What can hang from each mark
fotub: dule rarad
bule: bugu fotub tobo
tobo: fotub gufer tivur tozi
tivur: bugu bule
dule: gufer rarad tivur tozi
bugu: bule fotub
rarad: fotub tivur tobo
gufer: bugu fotub rarad
tozi: bule dule tivur

Every row comes from one small tree of marks. Brackets hold a mark, then the marks that hang from it, in alphabetical order. Every link used is in the known rows. Which tree was each row made from?
Known rows
{fotub dule {rarad tivur {tobo {tozi {bule bugu}}}}}: [-33.5  -1.2  11.1 -16.2  22.8 -11.8   3.3  -9.7   0.2 -24.8 -11.7  -4.9
  -5.1   4.5  18.0  20.6  27.5  44.7  38.9   7.8 -42.4 -38.2  29.4 -13.8
  19.5  21.5 -27.9   1.0  20.5 -10.5  42.9 -70.0  11.2 -66.0  54.0  -2.9
  10.9 -27.6  68.4 -19.6   9.3  10.8 -23.6   6.6 -25.1 -17.0]
{gufer {bugu bule} fotub {rarad {tobo tivur}}}: [-29.5 -29.8 -17.5  12.7  57.7 -15.0   8.9   0.6 -30.4 -10.4 -28.4   5.1
  -3.2  26.5  15.2  -8.6  -1.2 -25.9  22.2 -21.7 -20.2  -6.0  -3.9 -22.7
 -42.9  20.5  13.6 -11.3  35.9  11.2 -20.1  13.3 -58.7 -38.0  24.2  -9.5
   8.4 -30.1  32.9  -7.0   0.7 -22.6 -11.1 -14.3  -5.2 -13.5]
{rarad {fotub {dule {tivur {bule bugu}} tozi}}}: [-35.9  -8.8  45.1  12.0  22.4  -2.2  -2.3  -1.9 -18.2 -21.5  10.6   2.3
  24.5   3.4  -7.6 -11.9   5.2  30.4  -4.1   4.1  47.0 -18.2  25.6  48.7
   0.3 -46.3  29.4  24.9  27.2 -34.0   1.3   3.3 -11.4 -28.4  46.9   1.5
  -2.1 -16.1   8.2  -9.6  48.3  39.1  -1.5  28.2 -36.7 -18.4]
{tobo gufer tivur tozi}: [-25.4  36.4  -8.7  12.3   4.9 -19.7 -12.1   4.5   8.7  -7.2 -13.2   5.9
 -24.5 -15.5  15.8  37.0  30.9  15.2  20.0   8.0 -12.2  -5.5 -17.2  -7.5
  10.6  12.6  13.1  -6.5  19.7  14.9 -13.3   5.9  24.1 -10.0   9.8  -9.7
  -1.4  -7.3   4.7   5.8 -18.1  -3.8   3.8  -1.7 -12.0  18.1]
{bule {tobo {gufer fotub {rarad tivur}} {tozi dule}}}: [-43.6  22.4 -25.2   3.3  21.5  -3.7  24.5   9.4   0.0 -21.7 -32.7 -25.1
 -45.3   8.6 -14.7  -2.3  39.8  -8.7  14.4   9.3 -23.1   5.7  56.3 -27.1
  -3.3  29.6 -11.9 -10.1   4.4  35.5 -15.5 -18.6  25.1 -32.7   6.9 -12.6
  -6.3 -21.7  39.7 -15.2 -17.5 -33.5  -6.2 -21.5 -18.2   8.0]
{rarad fotub {tivur bugu bule} tobo}: [-29.8 -11.0  11.4  19.2  43.9 -32.7 -11.9 -22.4  17.0   4.2 -33.3   1.9
   2.2   7.9  55.6 -23.1  20.4  10.9  36.0   3.9  -2.9 -23.3  -0.5 -14.3
  -2.6   2.2 -11.7  19.6  34.7  11.5 -12.1 -30.1  -1.2 -52.6  86.4 -11.5
  14.1 -14.5  44.1  -5.8  44.4   6.3   7.9  35.5 -36.7 -16.2]
{gufer {fotub {dule {rarad tobo} {tivur bule}}}}: [ -9.7 -16.1  11.0 -18.2  47.5  25.9  16.1   2.8   3.0 -51.1 -15.6 -24.9
   8.3  15.2  11.8 -12.2  -6.7   6.7   9.1   0.6   5.6 -10.7  59.0 -18.8
 -14.1   2.5  -3.8  -5.6  27.3 -11.5  23.1 -40.7 -14.7 -33.1  37.9 -11.1
  23.0 -14.3  54.2 -28.8  24.7  -9.3 -12.1  -2.0 -15.3 -26.6]
{bugu {fotub {dule gufer} {rarad {tivur bule}}}}: [-26.1   0.7   5.9  -2.3   4.8  10.7  -0.1 -10.4  43.7 -34.2  -7.9   4.0
  27.2   6.2   7.2   2.4  -9.8   9.0  16.7   3.4 -30.8   5.6  12.1 -27.6
  24.8  -4.0 -57.5 -24.9  19.6  -1.3   7.7 -27.5 -17.7 -50.6  57.8  10.7
  35.1 -21.7  61.4 -36.6  32.7 -29.0   1.4 -12.8  12.2 -18.3]
{fotub {rarad {tivur bule} {tobo gufer {tozi dule}}}}: [-20.2 -18.4  -8.9  -8.2  37.5 -24.5  11.5   0.7  -3.8 -21.4 -29.2 -18.8
 -42.0   7.0  35.2   8.0  44.1   9.4  40.9  22.2 -38.3 -30.8  21.1 -18.4
   2.6  28.4 -14.2  -0.2   0.8  23.5   6.8 -75.5  40.9 -62.9  67.3 -25.2
   7.2 -21.8  74.7 -41.2 -15.5 -15.2  10.8  -6.7 -54.0  -4.5]
{bugu {bule {fotub dule} {tobo gufer tivur}}}: [-40.5  17.8 -21.6  34.6  -3.4  -1.0  -4.7 -16.2   2.4 -18.5   0.2  37.9
   6.3  39.7 -12.6  -6.4  34.7   4.5   9.3   6.9 -13.2   4.7  -2.4  25.5
   3.8  -2.3 -30.1  -1.5  30.7  16.2 -21.0  -4.2 -63.3   3.5  17.8   7.1
 -13.4  -3.7 -19.8 -38.3 -10.8   8.4  24.9  27.0   7.4  16.9]
{tozi {bule {bugu fotub} tobo}}: [-33.5  10.1  -3.1  30.8 -32.7   0.4  24.9 -35.4  11.2  22.5  11.7   1.0
  17.1  15.2  -3.1  -0.6  18.5  23.1   2.6  -1.4 -48.1  -1.2  -6.5 -29.8
   1.4  28.1 -53.0  10.0  40.8  -6.6   1.2   1.2 -50.5  20.5 -38.1  55.7
  -1.7  -3.3  25.4  11.1 -12.8  36.6  17.3  13.4  -0.6   6.9]
{bugu {bule tobo} {fotub rarad}}: [-12.7 -22.5 -42.8  17.6   0.7  16.0  37.8  -8.2   6.1 -18.0   9.8  29.0
  23.1  52.1  26.1  -5.7   7.6  -2.8   2.4  -3.5 -72.1  -0.9   2.5 -43.8
   6.6   3.9 -57.8 -16.1  10.3  24.4 -19.0 -29.9 -55.8 -21.2 -11.3  28.4
   9.3  -4.5  -2.1 -29.4  -8.8 -18.0  24.7   5.6  -5.8 -15.1]
{bule bugu {fotub {rarad tivur}}}: [-45.0 -29.1   1.6  14.4 -25.1 -11.0   6.5 -21.1 -13.9  39.0  -4.6  37.3
  17.1   8.1   9.3  13.0  20.7  23.5  12.0   0.2 -41.0   5.4   2.6  17.5
  -0.9  15.3 -48.9   7.7 -10.9  -7.6  -2.2 -24.1 -11.9 -10.2  48.4   1.6
   7.6 -25.5  57.1 -33.6  13.7  13.5  -4.1  -6.0  -8.0   8.1]
{tivur {bugu {bule fotub}}}: [-19.8 -18.0  -1.9  10.4 -16.0  -2.8 -11.0 -21.3   9.0  32.0   9.4  39.9
  21.4  20.7  13.4 -22.9  11.6   9.4  -2.2 -17.2  -7.7  -5.1 -25.3   4.4
   1.1  21.9 -24.1  17.1  11.8   1.6 -33.4  27.9 -44.7   5.6  25.0   8.8
  -2.2   2.0 -27.9 -36.4   4.7  -0.1   3.1  15.3   7.6  -8.1]
{tobo {fotub {dule rarad}} {gufer bugu} {tivur bule}}: [-32.2  -4.3  32.2  34.4  18.4 -13.2 -35.5  -6.7   6.9 -30.2 -21.1 -18.9
 -28.2   8.0  -2.3 -11.8  26.2  -9.6  15.0  13.2  27.6   8.7  -1.5  26.8
   0.1 -21.5   9.8  -0.8  45.5  -3.2  17.3  20.6 -46.9  -0.1  50.3 -13.0
  23.9  -4.2  55.5 -37.0  16.9  18.0  32.7   5.7  -8.3  22.6]
{bule {tobo {fotub rarad} tozi}}: [  5.2   1.3 -32.1  16.4  -8.7   2.9  14.6   8.6  -3.6 -35.5  -9.7 -10.0
 -20.1  33.1  16.8  -2.8  22.1   2.3   8.1   7.6 -46.5  -3.9  18.8 -26.5
  25.8  -7.3 -19.0  -8.9  -1.2  25.6  24.5 -37.9  -3.1 -30.4   3.9   2.7
   4.4   5.6  31.1  -6.2  -9.2  -8.1  19.4  23.3 -16.4  -2.5]
{dule {gufer {rarad tobo}}}: [ 31.2  11.1 -32.0   3.1   9.6  -1.2  -3.9   4.6  11.2  -7.3  11.1  25.8
  -2.9  19.0   3.4  -0.9 -18.0 -28.2  -0.6   1.6 -27.8  29.1  14.4 -11.4
  -1.5  11.9 -10.5 -26.8  -8.4   3.1   6.1  -9.1 -20.4 -31.9  30.6 -11.6
   2.1 -38.0  27.6  10.9 -10.7 -39.8 -10.5  -5.1   7.1  -5.7]
{gufer bugu {fotub rarad}}: [ -5.6 -50.7  -8.9   6.9  12.4   2.8  25.6   0.6  -3.0 -27.4 -16.6 -33.9
 -10.5  -2.8  -7.5 -16.6  -3.1 -17.1  -1.1  -9.0 -14.3  -2.8  11.2  -4.7
 -20.2  -1.3   0.4  -1.1  15.9   5.9  35.6   6.8 -18.6 -14.1  -9.6 -12.1
  20.8  -4.7  35.9 -12.5   3.9  -4.0   7.0 -18.0  13.0 -13.9]
{tozi {dule rarad tivur}}: [  8.5 -16.2  16.8 -39.5 -18.1  31.9   9.7   3.3 -20.0  17.1  16.1   8.2
 -16.5   2.8  24.5   0.3  -7.0 -14.4  -0.9 -12.8  -2.0   5.3  44.2  -5.8
   0.1  -0.9  -4.6  -4.7 -26.5   5.1  -8.9 -27.9  42.6   0.6   0.9 -24.6
  12.2 -13.5  34.6 -52.7   9.6 -18.9  -4.3 -21.1 -31.0  -2.6]
{dule {gufer {rarad tobo}} tivur tozi}: [ 18.9  -5.1 -18.8 -15.2  17.6   2.1  15.7  27.2 -22.1 -19.6  24.6  27.2
 -11.0  25.6  12.4   2.8 -21.8 -25.8 -14.2   7.1 -23.7   2.0  44.2  26.5
 -15.5 -28.3   0.1   4.3 -28.5 -15.2  -4.0 -26.2   9.1 -48.5  38.9 -25.4
 -14.9 -44.3   7.8  -2.3  10.7 -18.0 -14.4 -12.3 -37.2 -14.2]
{bule bugu {fotub rarad}}: [-20.2 -31.9  -3.1  22.4 -34.1  -4.1   5.7 -19.6 -11.4  35.5  14.7  39.8
  23.7  10.7  -5.0  10.0  14.2  20.2  -1.5  -1.5 -34.1  17.6  -5.4  20.5
   2.0  18.0 -40.7   3.9  -6.1  -8.8   6.6  -7.1 -33.0   1.7  25.5  10.2
   5.8 -23.8  41.0 -20.3  -7.2  14.8   8.7   1.6   4.4   5.3]
{gufer {bugu bule} {fotub {rarad tivur {tobo tozi}}}}: [-17.0 -41.1 -27.7  -7.5  48.1 -11.0  32.9  -6.0 -19.4 -39.5 -47.4 -27.5
 -16.9  14.4  32.3 -14.1  15.3  -3.8  29.3 -15.8 -46.5 -42.7   1.9 -30.3
 -33.5  15.1  12.5  -8.9  24.3   7.7   8.4 -30.4  -3.2 -45.6  24.0 -21.3
   7.8  -0.2  45.2 -41.2   6.5 -17.7 -18.8  -4.2 -19.5 -27.9]
{tobo gufer {tozi {bule {fotub rarad}} dule tivur}}: [-22.3  -7.3   5.3  -1.5 -33.4   4.7  -0.7 -13.5  -0.2   5.4  30.6 -33.5
 -26.2   3.6  -1.0   9.8  19.6  17.5   6.4  -0.5 -13.3  -3.0 -12.0  10.8
  16.8  42.3 -19.4  -5.4  11.9  25.7  16.4 -11.5  -2.3   3.3 -13.9  -0.1
  15.2 -34.1  62.9 -34.5 -32.9  13.1  60.0 -17.5 -19.8  24.1]
{gufer fotub {rarad tobo}}: [-12.1 -18.1 -16.3   4.0  51.9  -3.3  13.5  13.3 -10.7 -18.4 -20.5 -14.5
  -5.5  20.4 -13.0  -8.5 -10.7 -15.7   3.0  -1.4 -15.6  17.2  37.7 -24.3
 -25.4  29.7  -4.4 -15.9   9.6  10.8   6.0  -8.3 -29.9 -42.6  26.8  -9.2
   6.8 -38.2  46.1  22.4  -3.4 -31.9  -8.5 -23.4   2.3 -15.6]
{rarad {fotub dule} {tivur {bule bugu}} tobo}: [-40.4   6.1  30.1  21.7  48.6 -28.4 -13.9 -28.1  -1.6 -11.5 -34.9   2.8
  17.2   2.1  16.3 -10.1  25.2  29.7  37.1   6.8  17.7 -18.2  13.6  13.0
  -7.2  -6.3   4.6   5.7  46.4 -14.9   1.8 -32.9  -9.3 -48.5  86.5  -3.1
   4.7 -19.8  61.2  -8.6  42.3  20.9  -9.0  39.9 -29.0 -13.5]
{bule fotub {tobo {gufer {rarad tivur}}}}: [-46.2   1.2 -30.9  39.8   2.3 -12.5   4.7  -0.7   6.0   0.8  -6.3  19.6
 -19.0  40.0 -11.8  -6.7  31.9 -14.2   0.2  30.1 -41.4  28.0  39.3  24.6
  -2.6   3.7 -58.0  -1.8 -13.5  23.2 -20.9 -33.8 -48.3  -2.2  31.8   0.9
  -9.9 -28.5  28.8 -24.1 -10.2  -2.7  22.9  -8.7 -14.4  32.7]
{tobo fotub {gufer {rarad tivur}} {tozi dule}}: [-45.1   4.7  22.7   4.5  13.7 -21.7 -25.0  14.3 -19.5   5.2 -36.2 -31.0
 -61.1   6.0 -25.0 -10.6  31.0  -9.4   7.0   6.1   8.4  15.9  29.9   9.1
   1.3  23.0  22.0 -14.0 -12.1  18.6 -18.2  11.0  28.7 -26.9  50.7 -27.4
  -6.4 -22.6  62.2 -29.1  -1.9 -29.9   5.9 -36.1 -30.1  16.8]
{gufer {bugu bule} {fotub dule} {rarad tivur}}: [-62.7 -26.3  14.9  -5.4  59.8   0.3   0.3   4.9 -13.2 -31.7 -34.5 -18.1
   1.5  17.7 -19.8 -28.3   0.3  -9.8  12.0 -16.5  15.7 -12.8  33.5  -0.1
 -27.2  -0.1  12.7  -9.0  25.8  -9.0 -12.3  16.0 -51.3 -37.1  39.1  -9.1
  12.1 -20.5  26.7 -43.8  36.6 -20.0 -37.6 -30.9   3.0 -17.9]
{rarad {fotub {dule gufer {tozi bule}}} tivur}: [-23.2  20.6  21.2  -3.3   2.0   5.1  -7.6  -7.5  19.1 -47.9  -3.0 -39.1
  -0.4  -2.9 -26.4 -30.7 -23.7  10.8   2.5  -1.6  26.5  -6.8  14.4  23.9
  16.3 -42.7  16.2  -6.9  28.8 -20.8  33.0   9.3   1.7 -32.3  44.6 -18.6
   5.8 -17.8  32.6  -1.4  68.7   8.5  -5.8  13.8   3.6 -11.9]
{bugu {bule {tobo gufer}} {fotub {dule rarad}}}: [-12.9  16.9 -27.0  19.4  10.0  25.7  18.3 -13.3  28.9 -39.3   9.8  22.6
  11.6  42.9  -7.3 -11.5  17.0  -4.2  -9.0   8.2 -36.0  19.2  28.5 -15.7
   4.5  -2.0 -47.6 -26.6  26.4   8.7 -20.2  -7.8 -64.3   7.4 -11.6  18.4
   1.8  -3.6 -13.7 -42.0 -11.5 -18.9  18.0   6.5   8.2   0.3]
{tivur {bule bugu fotub {tobo {gufer rarad} tozi}}}: [-43.9  15.0 -22.6  52.1   1.7 -20.3   4.5 -16.7   7.5  10.8   4.4  27.3
   7.3  28.1   0.5   7.6  53.3  27.3  11.8  27.8 -34.3   6.6   4.3  -1.2
   4.8  33.0 -33.8   5.6  21.0  -1.3 -28.9 -16.8 -64.4   0.2  31.6  38.2
  -7.5 -20.5  40.8 -18.2 -35.4  18.0   9.5  20.6 -29.3  22.4]

Which tree is each row?
[-18.1 -22.9 -10.0  12.9  21.0 -21.5  10.2  -9.3 -15.9   9.7  -3.6  37.7
  10.6  15.2  53.1  31.5  26.2  18.8  39.1   5.9 -44.4 -18.8  -8.6 -26.0
   2.3  19.9 -29.5  10.9  20.1   8.4  12.1 -49.8 -11.2 -54.8  55.3   3.2
  19.3 -33.1  57.4   0.7  -6.0  10.6   7.9  15.7 -31.0  -7.7] | {fotub {rarad {tobo {tivur {bule bugu}}}}}
[ 16.1  42.4 -56.6 -20.6 -20.5  25.4  16.7 -16.4  41.5 -10.3   3.0  43.0
   1.0  19.4  71.0  -1.3  10.0  -1.7  17.9 -14.8 -60.4  -9.2  13.0 -66.5
  26.4   8.1 -35.2 -18.3   1.2   9.5 -15.1 -20.6  15.5 -19.5  22.8 -10.2
  15.9  -2.3   4.5 -46.8  19.2 -43.4 -41.7  23.0  -5.5  -9.8] | {dule gufer {rarad {tivur {bugu {bule {tobo tozi}}}}}}
[  6.5  11.8 -10.1  -1.8  22.6 -15.1  13.5  -5.4  -5.4 -20.8 -36.0 -39.8
 -45.4 -16.0 -26.3  -4.9  29.0  -5.8  10.3   0.1  -3.5   0.4  16.5  -4.8
 -25.9  45.0  23.9 -11.1  22.9  19.0   4.5  -0.5  43.8 -17.9   0.6 -26.8
 -17.8  -6.2  35.0  -0.8 -40.5 -24.8   8.6  -5.2  -4.1  -6.0] | {rarad {tobo {gufer fotub} {tozi dule}}}
[-19.3   1.0  -6.8  -7.9  44.7 -17.3  -1.8  10.5  11.1 -52.9 -23.0  -4.9
 -30.9   6.2   8.3  19.0  35.8  16.4  27.8  26.4 -32.9 -19.1  46.4  12.6
  13.8   2.0 -20.6  -8.8   0.9  10.7  32.8 -73.2  28.5 -68.5  63.4 -33.0
   2.6 -26.1  41.1 -27.1  -4.3 -14.7  -4.3  -4.0 -23.7  -7.8] | {fotub dule {rarad tivur {tobo gufer tozi}}}
[-14.8  10.1   3.4   2.0 -25.0   2.7  -8.5 -15.7  13.0  -3.8   5.6 -34.0
   2.2   2.8  -8.8  -4.3  -4.4  31.4   9.3  -2.8 -24.1 -13.3 -25.7 -16.2
  16.3  29.0  -6.6 -11.4  21.0  -9.3   8.0  -6.1 -27.2  12.8  -4.5  21.6
   4.0   4.5  43.6 -11.0  -6.9  12.5   5.7   4.6  -0.7   4.5] | {tobo {tozi {bule fotub}}}
[-28.6   7.4  17.5   2.9   1.4 -11.8  -9.8 -16.9  11.7 -28.2 -17.6 -12.4
   7.4  -5.8 -13.3 -20.2   1.0   3.4  16.4   6.9  11.2 -21.2  -9.7  39.8
  -6.6 -30.2 -15.4   9.4  19.5 -27.1  -8.0  -4.0 -12.8 -16.8  63.6  -5.5
   1.5  -1.1  44.7 -51.2  37.5  13.1  -9.3  11.9  -4.2   2.0] | {rarad {tivur {bule {fotub {dule {gufer bugu} tozi}}}}}
[ 49.3  18.9 -28.3 -20.2 -24.0  25.3  19.7  -2.0   2.2 -23.3  42.7  10.4
   0.1  -5.0  33.4  11.7 -29.5 -30.4 -13.4 -13.3  -6.4   3.3  -8.3  17.3
  -8.4 -41.7  -4.8  -7.8  -4.5 -10.7   7.9  18.8  13.0   7.9 -24.3 -23.9
  15.9 -27.4  14.2 -18.9  10.3  -3.5   8.7   3.6  -2.5  10.8] | {dule {gufer bugu} rarad {tozi tivur}}
[ 12.5   6.0  11.4  15.3  32.7  -7.6 -17.0  -8.7   6.1 -36.4  -8.3  -6.0
   6.5   7.1 -14.7 -17.9  -6.3   0.4   7.6   2.2  19.4  12.0  18.1  25.5
   1.2 -20.2  14.5 -16.3  29.1   2.4  22.7 -16.0 -14.4 -34.1  36.5 -19.3
  -0.4 -15.9  21.5  13.2  19.0  -4.0  14.2  33.7   5.1 -16.4] | {rarad {fotub dule} tobo}
[-31.5 -17.2 -16.5  32.2  18.1 -11.7  -5.2   3.1 -31.3   0.6  -7.7  25.7
 -10.2  50.5  20.6 -16.3  14.4 -30.0  12.8 -10.2 -22.8   0.7  -5.0  -6.0
 -11.0 -14.0  -2.3  -2.6  15.6  17.7 -26.9  11.1 -75.0 -17.2  14.1   7.5
   2.8 -13.0  10.4 -24.3   4.4  -2.7   9.6   6.1 -19.5   9.2] | {gufer {bugu {bule {tobo fotub tivur}}} rarad}
[-12.0 -20.8   5.7  17.8  -9.8  -9.0  -4.9 -22.0  -8.3   8.8   8.8  43.6
  24.2  12.9 -19.5  10.5  19.0  22.8   8.7   4.8 -27.7  14.1  14.9  38.5
   1.7  16.0 -47.7   0.7   8.1 -12.4  22.1 -31.5 -33.9 -25.7  49.2   0.0
  -0.4 -31.8  48.4 -21.4 -10.9  11.7   5.9  16.3  10.1  -4.9] | {bule bugu {fotub dule {rarad tobo}}}
[ -9.6 -13.8  20.4 -19.9  -6.7   6.8  -3.0 -28.1  10.2  18.7  -3.4 -26.0
 -25.7   5.0  31.0 -31.6  -3.1  -0.7  25.2 -15.9 -13.9  -3.5  21.4 -33.1
   9.4  25.8 -20.5  -2.0  20.6  15.3  16.7 -24.2  15.5 -24.3  36.1 -23.8
  24.6 -26.6  80.5 -25.0  34.3  -7.4  11.1   4.0 -23.2  -8.0] | {tozi bule {dule {rarad fotub {tivur bugu} tobo}}}
[-52.2 -12.3   7.3   8.3  51.1 -27.6  -8.8  -5.5  17.5  20.6 -21.0  26.2
  10.5  21.8  46.5   3.5  13.2   3.6  31.4   8.1 -40.8  -7.0  17.3 -40.1
  -3.4  31.3 -62.8   8.0  13.0  12.0 -44.2 -34.9 -30.1 -65.6  84.7  13.4
  19.8 -41.7  56.3 -12.3  19.1 -22.4  -5.9 -16.0 -33.5 -11.3] | {gufer {rarad {tivur {bugu fotub} bule} tobo}}
[-23.1   0.2  19.0 -26.1 -34.0  11.7   3.0 -18.7  18.3  25.8  32.2 -11.6
   5.0 -10.2  41.4  21.2   4.9  26.6  19.0 -28.3 -28.0 -19.4 -19.4 -50.0
  33.5  49.1 -48.8   3.7  25.8  29.5  -4.6  -0.6  17.9 -30.1 -19.9  20.9
  35.8 -31.7  49.9 -20.4  -8.8  -4.9  36.1 -14.1 -13.9  -7.0] | {tobo {tozi bule dule {tivur {bugu {fotub rarad}}}}}
[  8.3  -8.0   9.0 -27.5 -37.4  16.3  -0.1 -14.0  -2.6  35.5  19.1  38.7
  -5.5   2.8  23.6 -22.2   3.9 -17.5  -5.3 -33.2   8.1  -5.5   7.4   0.0
   0.5  13.8   5.4  15.0  -4.9   4.2 -25.2  23.5  30.6  -8.5  11.1 -16.4
  -3.9  -4.6 -23.0 -56.7   8.1 -22.5 -10.1   1.0 -11.5 -19.8] | {tozi {dule gufer {tivur {bugu bule}}}}
[ -6.1   5.6  11.5  -9.0  15.5 -14.7 -23.9   4.8 -20.5  25.4   1.7  14.1
 -18.7  14.3  28.7   8.7  12.4  -8.9  15.9 -17.9  -2.3   6.5  11.8 -13.1
   5.6  35.8 -11.6   0.0   0.6  31.6 -22.7   0.4  12.8 -53.5  37.9 -13.8
   9.2 -46.2  49.2  -2.9 -11.9 -28.6  18.0  -4.3 -27.2  -2.3] | {gufer {rarad {tobo fotub {tozi dule {tivur bugu}}}}}
[-45.5  27.1  23.1   7.9  -0.3  -8.1  -5.8 -31.2  26.3   7.4 -21.9  17.6
  32.3 -12.4   5.6   5.9  13.6  25.7  22.0  -3.0  -4.8  -5.6  -5.4 -15.2
   3.1  11.2 -32.6  -2.7  36.1 -24.8 -20.5   4.1  -6.7 -19.1  54.0  24.9
  11.8  -9.9  49.3 -28.1  31.3   1.2 -23.4   4.4   2.8  -6.5] | {rarad {tivur {bule {bugu {fotub {dule gufer}}}}}}
[-22.5  10.2 -11.9  29.2   0.1  -9.9  20.7 -22.2  -1.5  11.1   0.3  22.7
  18.3  15.6  23.3   2.1  41.1  22.0  17.8  12.2 -16.2 -18.6  -1.2 -19.6
   0.6  11.9 -23.4  24.1  28.5  -5.5 -10.5 -18.7 -30.4  -1.8   6.9  39.0
  -2.8   3.3  13.4  -4.0 -12.9  32.8  -0.2  38.0 -25.5   3.7] | {tivur {bule bugu tobo}}
[  4.0   0.8   8.2 -27.9 -14.8  14.5   2.0 -17.4  -8.6  12.5   7.4 -18.6
 -24.9   5.2  22.8   1.5  -7.8  -3.4  30.3 -14.2 -25.6  -3.5   3.7 -42.5
   6.0  35.1 -20.0 -12.4  19.7  14.7  18.6 -29.8  10.6 -12.4   5.4 -11.8
  20.8 -25.2  79.2 -15.7  -2.5  -7.5  13.1  -6.2 -15.2   3.5] | {tozi bule {dule {rarad {tobo tivur}}}}
[-29.0  17.2 -35.7  13.0  22.8  21.8  22.5  -3.9   7.3 -45.9  -9.0  12.4
  -4.2  35.9   5.3  -6.0  25.0  -2.4   8.5  -1.0 -15.1   2.9  29.3 -24.7
  -1.9   2.1 -12.9 -13.2  38.5  19.0   0.9  -2.3 -42.7  -9.2   0.7  -5.1
   6.6  -8.0  -8.7 -24.8   0.8 -12.9   3.3  11.1   6.8   0.9] | {bugu {bule {tobo {gufer {fotub {dule rarad}}} tivur}}}
[ 38.2  -0.8 -21.0  -8.9   6.4   9.2  -0.5   1.4  22.5 -48.3  13.2  17.9
   1.2  13.4  -4.5   0.9  -8.4 -10.1   6.4   6.1 -26.0  12.0  29.1   5.9
  19.2  -6.6 -25.9 -22.2   2.8   2.8  53.5 -41.7  -3.9 -55.9  39.9 -23.9
  12.2 -28.9  29.0 -10.3  -3.6 -28.9   0.3  11.9  19.4 -21.8] | {fotub {dule gufer} {rarad tobo}}
[-26.7 -26.4   9.9  40.1  42.5 -13.3 -20.8   3.4   0.5 -26.9   7.8   0.0
 -13.5  27.4 -31.9 -35.3  11.9 -20.5 -14.2   8.1  30.0  21.3  16.3  50.8
 -12.0 -22.4  35.6 -13.9  21.7  -2.7  -3.9  34.8 -82.0  -5.5  24.6 -12.5
  -1.6 -26.3  -9.6 -25.4   5.9  -0.7  16.2  -5.7  -6.4   4.5] | {tobo {gufer {bugu bule} {rarad {fotub dule}}}}
[ -3.3  21.7   7.8   0.6  -5.7  -0.8 -15.7   0.8 -16.9  -5.4  -5.3 -19.2
  -4.4   3.0  24.5  14.1   4.2  11.3   4.6 -15.6  11.2  -7.5 -20.6  -4.3
   7.6   2.9  19.4  -7.8  11.9  12.3  -4.7  13.9  16.2  -5.8  -2.9   0.2
   9.0  -3.9  30.5  -0.4   2.5   3.1  25.7   9.7 -15.0   8.9] | {tobo fotub {tozi tivur}}
[ -6.3  19.0 -23.5   2.5   5.3  35.6  19.1 -14.7  22.7 -34.5  10.7  28.7
  32.5  42.2   7.5  -8.4  -1.1   1.9   0.3  -7.4 -40.3  10.2  21.4 -37.1
  12.1  -5.2 -53.2 -30.3  24.9   5.6 -24.0 -17.2 -58.5  -4.0 -11.0  25.7
  10.9  -0.4  -3.8 -41.1   4.1 -25.0   2.2  13.4  11.5 -12.4] | {bugu {bule tobo} {fotub {dule rarad}}}
